Each row is followed by its class. Each block has new classes.
[ -9.7  -6.3 -11.5 -13.2   8.5  13.0  28.3  23.8 -15.8  30.5 -55.4 -19.8
  14.9  20.0 -19.2   1.2  -5.6   6.7   6.6  -1.9 -11.1 -35.6  -4.6  15.8
  -6.3   2.5  -4.7   0.1   4.7  19.5 -16.0   7.2 -36.7   7.7  13.1  22.3
  29.0  -2.9  -1.4 -36.4   1.9 -28.3  -2.8  -7.1   2.9  11.8  37.2 -15.1
  -5.3 -35.6  46.9 -14.1  11.8  36.9  29.3] : [97]
[ -8.2  -3.0 -21.2 -15.1   5.3   5.1  24.4  19.2 -18.9  26.5 -35.2 -13.3
  12.7   7.5 -12.1   9.3  -0.3  17.6  10.6  -3.5  -7.5 -37.8  -6.9  16.3
   0.0   9.7  -0.7   5.2  12.3  23.3  -9.9   6.2 -26.6  19.5   6.0  25.9
  24.1  -5.8  -2.0 -25.1  -5.3 -20.8   2.4 -14.5  17.4   8.4  29.5  -2.2
 -16.8 -19.5  19.9  -4.7  10.8  23.6  24.6] : [86]
[ -5.1  -8.7   5.4  -1.3  13.9   4.1  28.9  13.7 -10.3  21.5 -14.4 -32.3
   2.0  11.1 -10.3  -2.0  -8.4   6.8   1.9  -4.8  -4.0 -15.5  -1.2   8.7
  -1.7  -6.4  -6.0  -5.2  -7.3  18.9 -12.6   1.5 -25.3   3.1  14.0  14.7
  19.9  -3.4  -5.7 -26.0   0.8 -14.6   0.6   2.6  -8.0   8.7  10.0 -12.2
  -7.0 -16.7  46.7 -14.8  -4.0  28.5  15.0] : [100]
[ -4.0 -12.2 -12.2  -5.5   3.0   3.7  10.1  11.0  -8.7  12.0 -38.5 -16.2
  10.5  13.9  -5.2   5.6  -8.0   5.3   1.3  -2.3  -6.5 -15.8  -3.1  11.8
  -7.0   3.4  -6.7  -3.9   3.6  10.1  -4.1   3.5 -23.4   2.5  12.0   7.2
  16.7  -0.8   1.2 -18.8  -0.3 -19.4  -8.1   0.3   0.9   8.2  19.0 -17.3
  -2.5 -16.6  37.3  -0.9   6.5  22.9  15.4] : [99]
[ -2.0   0.7 -19.3 -12.0   7.2   7.1   9.8  13.8  -9.9  21.9 -19.0 -14.0
  10.5  13.2 -11.9   6.3  -2.7  26.6  12.3  -6.9  -5.4 -25.2  -3.8   7.8
  -4.4  11.0   0.7   9.1  10.9   8.9  -4.5   1.5 -16.6  10.5   2.1  25.6
  22.7  -4.4  -0.6 -12.7  -1.5 -14.8   6.9 -14.1  20.2   2.9  21.0  -2.3
 -13.5 -13.7   3.1  -8.9  11.9  17.6  17.7] : [86]
[ -1.9   5.2   0.6 -14.5   9.6  -4.5  10.0  11.0  -3.0   9.9 -17.2 -17.3
  10.3  10.9  -6.3   3.7  -2.0  15.2   4.3  -4.3  -2.7 -14.1   2.2   9.7
  -3.0   2.2   1.2   3.1   1.3  10.0  -3.3  -4.0 -19.1  11.3   0.2  13.5
  21.1  -4.0   1.1  -9.4  -4.4  -9.9   7.4  -3.4   5.8   0.5  24.3 -10.7
   0.6  -9.1  17.6  -7.0   0.2   9.5   6.9] : [86]
[-11.3  -0.9  -9.7 -20.9   0.0   6.0  26.9  14.9 -30.0  51.0 -39.9 -10.7
   7.3   5.3 -23.8  16.8   9.4   5.0  15.8  -0.7 -11.0 -40.8  -7.7  14.4
   0.2  13.1  14.3   6.9   5.7  11.7 -12.3   2.4 -30.4   7.3  -3.1  22.3
  17.6  -0.1   1.0 -22.1   0.0 -18.8   5.9 -33.0  23.0   6.2  27.8  -6.4
 -29.2 -17.6   2.4  -4.1  22.6  20.2  26.5] : [86]
[ -7.7 -10.6 -12.3 -16.0   4.5   9.6  25.7  13.2 -12.1  23.4 -13.3 -15.6
  11.4   7.8 -16.9   0.3  -7.1  28.5   5.5  -3.6  -3.6 -27.2 -12.1  11.3
  -1.5   9.8   6.2   5.0   8.8   9.0  -7.4   4.5 -12.6  18.8  10.5  28.6
  20.9  -8.7   0.0 -16.2  -2.6 -15.5   3.1  -1.6  13.1   5.7  18.2  -1.3
  -6.8 -19.4  11.9  -6.6   3.4  24.6  22.2] : [102]
[ -6.3 -16.9  -3.6 -13.2   2.2   4.9  16.8  15.5 -34.0  41.9 -40.5 -14.8
  11.3   4.0 -14.8   8.3  -1.7  -3.8   6.1   3.0 -17.7 -21.5  -6.2  10.7
  -6.9   6.3  -2.1   1.0  -0.1  14.5 -11.5   5.7 -23.6   3.0  23.6  15.2
  15.5   1.5  -5.2 -36.6   6.6 -22.2  -1.5  -4.1   8.0   8.4   7.4 -26.2
  -6.5 -23.6  40.7  -3.6  20.0  32.6  22.2] : [98]
[ -5.1   3.0  -8.8  -6.9   6.6   3.2  24.3  13.6  -9.9  19.0 -26.6 -14.5
   3.9   1.7  -8.9  10.0   1.6  15.1   9.2 -14.4 -10.6 -32.2   1.0  15.9
  -4.0   3.4   3.9   0.1   1.4  20.2 -10.0   0.6 -26.6   8.4   7.0  18.3
  25.4  -3.0  -2.9 -19.9  -4.4 -13.7   3.1 -13.2  10.7   8.4  33.2  -5.4
 -19.9 -12.0  13.2  -7.4   2.9  18.0  17.3] : [86]
[ -4.8 -15.6  -9.9 -26.3   6.1  11.4  27.7  12.8 -29.2  53.6  -9.1 -17.9
  17.7   8.5 -21.9   2.8  -8.8  26.0   1.9  -1.0  -6.9 -23.9 -13.9   9.6
  -2.2  15.4   1.1   8.1   9.3  10.2  -9.5   1.0  -9.2  21.1  26.0  40.9
  22.5  -9.0  -2.0 -38.7   0.7 -16.8   8.2   3.8  24.3   7.2   0.6 -12.9
  -3.8 -27.3  19.7  -7.5   5.4  36.4  25.4] : [104]
[ -3.2  -3.0  -4.1  -5.5  14.1   3.2  22.2  18.4  -0.9  13.4 -30.6 -27.7
  10.7  17.2 -11.4  -0.5  -9.9  20.0   2.4  -9.5  -5.9 -20.1  -2.9  15.9
  -6.7   1.9  -7.2  -1.2  -0.6  20.3  -7.1   2.0 -32.3   3.3  10.8  18.4
  29.8  -3.4   0.2 -20.1 -10.0 -17.5  -1.4   3.9  38.5   5.2  24.6 -13.5
  -6.6 -20.2  42.9 -11.2   0.5  27.1  12.6] : [97]
[ -7.1 -17.4 -20.8 -11.0   3.0  14.3  18.2  11.5  -7.5  13.3 -17.9 -14.5
  15.4   9.9 -13.3  -2.2 -17.8  35.5   3.6  -4.3  -8.4 -29.1 -17.0   0.9
  -4.2  11.3  -6.5  11.0  14.2  -1.7  -9.5   5.0 -12.5  21.9  21.8  30.1
  23.6 -10.6  -3.5 -26.3  -0.2 -24.4  -7.2   8.5  15.8   5.3  22.0 -12.3
  -0.3 -24.6  20.6  -2.3  -1.2  32.5  28.3] : [85]
[-11.2 -15.1  -1.9 -30.9  11.2  12.6  49.3  19.3 -41.8  68.8 -20.5 -23.0
  13.4   5.2 -32.1   3.8 -11.3  24.4   8.7  -2.0  -9.0 -36.5 -17.0  18.6
  -1.1   8.0   4.4   3.5   4.2  21.9 -17.9   6.0 -20.8  28.2  35.5  46.8
  23.1 -13.8  -8.0 -38.7   2.5 -23.0   0.9   3.9  18.4   8.5  18.4 -14.2
 -10.6 -34.2  35.7 -19.8   2.3  48.0  35.5] : [104]
[ -6.9  -7.8  -0.9  -2.1  10.4   4.5  23.8  10.7  -7.4  18.1 -18.9 -20.2
   5.6  15.6 -15.7 -10.0  -9.5  12.3  -8.2  -1.7  -3.0 -15.3  -2.0   8.6
 -10.7  -3.1  -1.7  -1.0  -2.1  12.9  -6.9   2.5 -22.4   1.6  10.3  13.8
  22.8  -7.7  -1.3 -15.8  -1.7 -14.5  -1.7   3.8  -1.3   2.7  16.5 -11.6
  -8.6 -20.7  39.7 -14.8  -0.5  23.8  13.6] : [100]
[ -7.2  -8.2  -1.2 -18.7   2.9   6.3  24.2   7.4 -22.5  50.9  -9.6 -12.2
  12.6   2.8 -22.4   3.3  -1.0  16.7   2.0  -0.2   5.4 -24.7  -8.9   9.9
  -8.0  10.0   6.2   9.9   0.6  11.4 -10.9   0.5  -8.0  15.9   7.5  38.4
  13.0  -7.3  -5.5 -22.7   6.1  -8.1  11.5  -4.5  19.3   2.9   0.3  -4.0
 -11.3 -18.2   0.7  -6.7  11.3  24.5  21.1] : [104]
[-10.8  -8.3 -16.1  -9.6   2.3   7.8  19.8  21.7 -12.5  19.9 -48.9 -22.9
  13.9  13.4 -10.0   5.4  -4.8  10.7   6.0   5.3 -13.8 -32.2  -3.8  12.3
  -7.7   6.6  -8.4   4.3   7.3  12.2  -5.5  10.6 -33.8   4.9   8.5  19.4
  23.0 -12.2   0.3 -26.5  -0.5 -25.9  -6.1  -6.8   5.3   9.3  24.6 -12.4
 -10.4 -20.5  39.7 -15.5   9.0  27.4  21.9] : [97]
[ -1.2  -7.3  -4.9 -10.9  -0.2   3.1   0.2  15.2 -15.3  14.7 -40.0   0.8
   5.8  10.6 -10.1   1.6   5.7 -13.0   6.9   4.1 -10.0 -20.5   4.3   4.4
  -3.9   9.0  -1.5  20.0   5.8   1.5   2.9   7.3 -23.5  -6.7  -5.5   0.8
   6.1   2.2   1.3  -9.6   4.6 -18.1  -0.7 -15.5   2.8   3.8  10.3  -9.5
 -12.0 -13.7  20.2   5.3  18.3  10.0   3.1] : [99]
[-12.9 -24.8   3.7 -16.1  15.5  11.2  49.0  25.8 -33.6  45.9 -47.4 -33.0
  14.0  15.6 -25.6  -1.3 -17.5  13.2   4.3  -2.5 -11.2 -35.5  -7.6  20.5
 -10.3   0.6  -5.7   3.1  -1.4  21.0 -16.2   7.8 -40.0  12.9  27.5  31.5
  33.2  -5.0  -5.1 -41.3   1.7 -30.5  -8.2   2.8   1.0  13.8  28.1 -17.5
 -11.1 -42.4  83.0 -21.7   2.5  56.7  27.9] : [100]
[ -6.8 -11.9  -1.2  -1.0   5.2   4.1  18.1   9.8  -8.5  -7.0 -28.6 -25.6
  -3.5   9.0  -7.3   0.8  -0.5  -4.4  -4.5  -2.2  -5.5 -10.1  -2.0   8.8
  -8.7  -1.0  -6.7  -4.6  -2.2   9.3  -6.8   3.6 -23.0  -0.8   7.0   2.2
  10.4  -3.9   3.0 -10.3   2.5 -16.6  -9.2   0.3 -10.8   7.1  12.3 -13.1
  -6.6 -17.8  44.3  -5.4   1.4  18.7   9.1] : [100]
[-16.4 -25.9 -18.8 -14.0   1.9   6.3  12.3  16.8  -6.8  12.7 -26.2  -8.0
  12.5  12.7 -13.2  -7.2 -11.4  20.6   0.6  -7.0  -0.7 -21.5 -14.2   0.1
  -8.2  12.3  -9.1   9.4  13.6  -7.9  -0.8   6.9 -13.6  13.5  11.1  20.4
  14.5  -4.3   3.3 -17.0  -2.5 -27.5 -10.3   9.1   2.2   4.6  17.7  -9.7
  -3.9 -27.1  26.5  -3.8   7.8  17.3  22.3] : [85]
[ -2.2 -22.1  -8.7 -14.6  -4.2   9.5   7.7   3.2 -15.4  23.4 -21.5   4.2
   3.0   6.6 -14.7  -4.0  -3.7   0.6  -1.1   2.0   3.7 -16.4  -7.3  -2.9
  -8.2  14.0  -2.7  13.4  14.4  -6.7  -5.6   2.6  -4.2   6.9   6.5  10.6
   2.5  -3.2   4.1  -9.5   4.0 -15.2  -1.7  -2.4   3.1   2.7   4.3  -2.0
  -5.8 -16.3  10.7   1.8  16.5  13.6  25.9] : [85]
[ -7.9 -12.2  -3.0 -11.0  18.3   5.8  28.3  18.8 -22.8  35.1 -30.0 -19.4
   4.8   9.7 -19.2   0.6  -5.3  -0.9   1.2  -4.3  -4.0 -21.7   2.6  11.2
  -4.1  -0.9  -5.6  -1.0  -1.5  14.2 -12.7   4.6 -27.6   2.3  12.5  17.3
  18.9  -4.2  -4.6 -16.5  -0.7 -15.5   0.0  -1.5   2.7   6.6  15.7 -11.4
 -10.5 -24.6  45.6   1.9   5.8  28.1  25.6] : [100]
[ -1.2  -5.5  11.6   0.4   3.3  -3.3  10.2   5.6 -21.1  24.5 -31.2   0.6
  -4.9  -1.3  -0.6   6.3  10.1 -25.5   4.0   6.0  -8.6  -1.8   4.5   0.6
   0.7   2.9   2.6  -2.5  -7.1   7.3  -3.8   2.4 -16.3  -9.8  -6.3  -8.1
  -4.5   7.0   2.1  -6.7   9.6  -8.0  -0.5 -11.6  -4.9   2.8  -0.7  -4.5
 -12.2  -6.9  23.9  -0.3   9.0   7.9   8.0] : [98]
[ -3.6 -32.4 -20.0 -21.2   4.2  15.5  13.0  15.8 -11.1  20.8 -28.7  -6.5
  12.6  17.4 -19.6  -4.3 -11.7  20.9   6.5  -2.2  -3.6 -32.7 -13.6   9.3
 -12.2  22.5   2.0  19.4  17.8 -11.5  -0.7   5.8  -8.7  13.1   7.5  25.1
  15.2  -0.8   0.7 -19.5   0.6 -24.0  -5.1  -4.7  10.7   6.1  16.8  -7.5
 -12.5 -31.7  15.5  -1.6  16.8  25.2  35.1] : [85]

Each row is followed by its class. Each block has new classes.
[  1.2   1.6   1.1  -9.4   7.7  27.3 -12.3  -4.0   3.0   7.0   0.3  40.3
   5.3   0.7   5.6   2.8  -1.2   6.4 -20.6   5.2  25.2   0.9  11.8  -1.0
  -0.3   1.4  -5.0 -11.2   5.1   0.9  -8.2   4.3   0.6   9.0   0.9 -16.3
 -12.0   0.2   2.2  -7.1   3.6  -0.2  -2.3 -14.0   0.5   3.3  -5.5  -1.0
 -38.4 -10.2   0.0   2.9  10.6  -1.4  -2.3] : D
[  6.6  -2.2   2.7 -10.0   9.7  29.1  -4.3  -9.1   3.8   3.7  -1.9  43.9
   7.8   1.5   6.4   6.9  -2.9   5.9 -18.9  -0.2  27.1   0.6   9.3   2.4
   2.9   3.9  -5.6  -8.4   3.6  -1.2 -11.7   2.4   3.1  10.3  -2.8 -18.3
 -13.0  -1.0   0.4  -8.4   5.0  -1.7   1.8 -16.7 -23.2   2.8  -3.5  -1.1
 -48.7 -12.0   0.3   0.3  14.4   0.8  -1.0] : D
[  6.0   2.7  -0.4  -7.9  -1.7  31.8  -6.7 -12.6   4.9  11.6   2.1  52.3
   7.2  11.3   9.7   6.2   2.5  23.5 -13.8   6.4  25.0  -1.4   7.4  -1.7
   6.7   0.9  -7.3 -12.1   5.3  -6.5 -13.3   8.3   3.1   9.0   4.6 -11.7
 -17.3   1.7   3.2  -5.6   1.2  -0.1   2.8 -19.0   2.1  -1.3  -4.2  -1.2
 -54.2 -13.5  -4.2  -0.5  12.2   2.4  -2.9] : Z
[ -2.8   1.9   2.3  -2.0  -1.3   6.0  -1.0  -0.3  -1.5  -0.7   1.0  20.7
 -12.6 -16.5   4.1   1.6  -1.5  -5.8  -3.0   0.0  16.9  -3.8  12.8  -2.5
  -1.6   0.9  -2.5  -6.6   7.3   0.5  -3.5   1.0  -0.2  -3.4  -2.3  -0.3
   1.5  -6.5   3.9  -3.3  -1.8   0.0   4.7  -3.5   0.4  -1.3  -3.8   0.1
  -4.3  -3.4   1.3  -1.8   1.9  -0.5   3.8] : J
[  6.9   2.3   3.4  -6.2   6.7  33.7 -11.6 -12.0   4.5   5.3   0.3  43.3
   7.1   6.6  14.0   5.4   2.7  12.5 -19.1   5.1  29.4   0.2   9.4   1.6
   4.8   4.2  -4.6  -8.0   6.7  -1.3 -18.5   3.9   2.0  12.2   1.5 -13.2
  -8.0   0.8  -5.7 -10.7   2.6   1.5  -8.1 -24.5  -3.3   1.1  -5.6  -3.1
 -62.4 -12.3  -3.8  -0.2  11.0   2.5  -0.8] : Z
[ -9.8   2.3   4.5  15.8 -10.3  -4.0   3.6   4.8   4.2  -7.5  -0.7  -2.0
 -19.3 -17.0   8.0  -3.7  -1.2 -12.3  10.6 -10.9  19.5 -12.2   4.8  -4.9
  -3.4  -2.1   1.1  -4.2   0.2  -2.5   6.6 -12.5  -0.7  -1.9  -4.5  15.2
   7.5  -3.8   0.3   6.1 -12.7  -3.1   4.1  14.4  -3.5  -0.8   3.9   4.2
  29.9  -3.7   4.4   0.9 -10.7  -2.3  10.4] : C
[  0.8   1.2   2.3  -5.3  -5.8  19.3  -5.7  -8.0   1.7  -0.6   2.3  36.1
  -5.7  -9.9   5.6   0.5   1.3  -1.2 -11.7   0.1  33.0  -4.1   8.1  -2.8
  -0.4   2.5  -0.5  -8.6   3.1  -2.3  -2.6  -4.0   1.2   1.3 -11.0  -7.1
 -13.8   0.2   4.1  -2.1  -0.4  -5.9   3.2  -1.9 -19.5  -0.7  -6.7  -1.3
  -8.3 -13.0   1.6   3.6   4.7  -1.9   4.4] : D
[ -1.9   1.3   7.1   7.4  -4.9  14.9  -4.4  -7.1   0.3  -8.4  -1.1  40.9
 -13.1 -20.0  15.1  -1.9   1.4  -0.3 -17.3  -1.7  43.4  -7.8   4.8  -3.8
  -2.3   7.4  -0.1  -9.4   6.3  -2.4  -3.8  -4.7  -0.3  -1.2 -10.8   0.5
  -6.2  -4.9   1.0  -8.9  -3.9  -4.1   1.9  -2.8  -1.3   1.4  -2.6  -0.6
 -15.5 -11.9   4.7  -0.9  -1.2  -1.9   9.9] : D
[-3.5  5.0  1.9 -2.3 -7.3  5.8  3.5 -5.6  2.0  0.6  1.9 10.3 -4.8 -1.3
  3.6 -0.4 -3.8  0.1 -3.1 -4.3 11.0 -6.4 -1.7 -4.1  0.3 -0.3  5.5 -4.8
 -0.2 -0.9  1.0  0.1  2.3  1.9 -1.4  2.4 -1.9  2.3  0.6  5.8 -1.6 -2.4
 -0.3  5.3 -0.9  0.6  1.0  3.9 10.2 -4.5  1.8 -1.8 -1.3 -9.2  0.1] : J
[  4.2   6.0  -3.7  -7.9   3.0  31.2  -6.7 -13.2   3.0  10.7   1.3  48.0
   5.3  12.0  11.8   5.3  -1.2  14.0  -7.1   7.8  24.8  -5.0   7.6  -1.1
   8.9   1.2  -4.7 -10.0   5.1   0.1 -12.3   4.1   2.9  10.2  13.2  -5.8
 -16.3   4.6   0.9  -5.5  -1.1   0.6  -3.5 -17.5  -2.1  -1.5  -2.9   2.3
 -58.9 -15.6  -7.9  -1.3  10.9   2.5  -6.0] : Z
[ -2.7   3.1   1.7   0.3 -17.9   3.1   1.8  -1.0   2.2   2.1  -0.7   9.9
  -6.2  -3.9   4.3  -6.9   2.6  -0.9  -1.4  -3.4  17.7  -6.9  -9.0  -4.0
  -1.9   1.7  -0.5  -4.5  -4.1  -3.6   1.9  -1.2  -0.6  -4.9  -4.5   9.8
  -8.1  10.2   0.7  14.5  -6.6  -5.9   1.9  14.9   1.9   1.0  -1.5   3.2
  35.0  -1.6   3.0   1.7  -3.9  -4.6   8.5] : C
[  9.6   1.6   0.6 -10.0   3.6  19.3  -9.7  11.1   2.4   5.3   2.9  41.0
   5.3   0.9   5.4   4.4   3.4   5.7 -18.9   4.4  22.3   0.4  10.2  -2.8
   0.7   3.0  -2.8 -10.2   3.8  -2.5  -9.1   3.7   2.0   7.1  -1.7 -17.0
 -14.3   3.4   2.9  -9.1   1.2  -4.6  -2.0 -10.9   0.3   2.6  -6.4   0.3
 -25.4 -16.5   0.5   3.3  12.1  -0.5  -0.7] : D
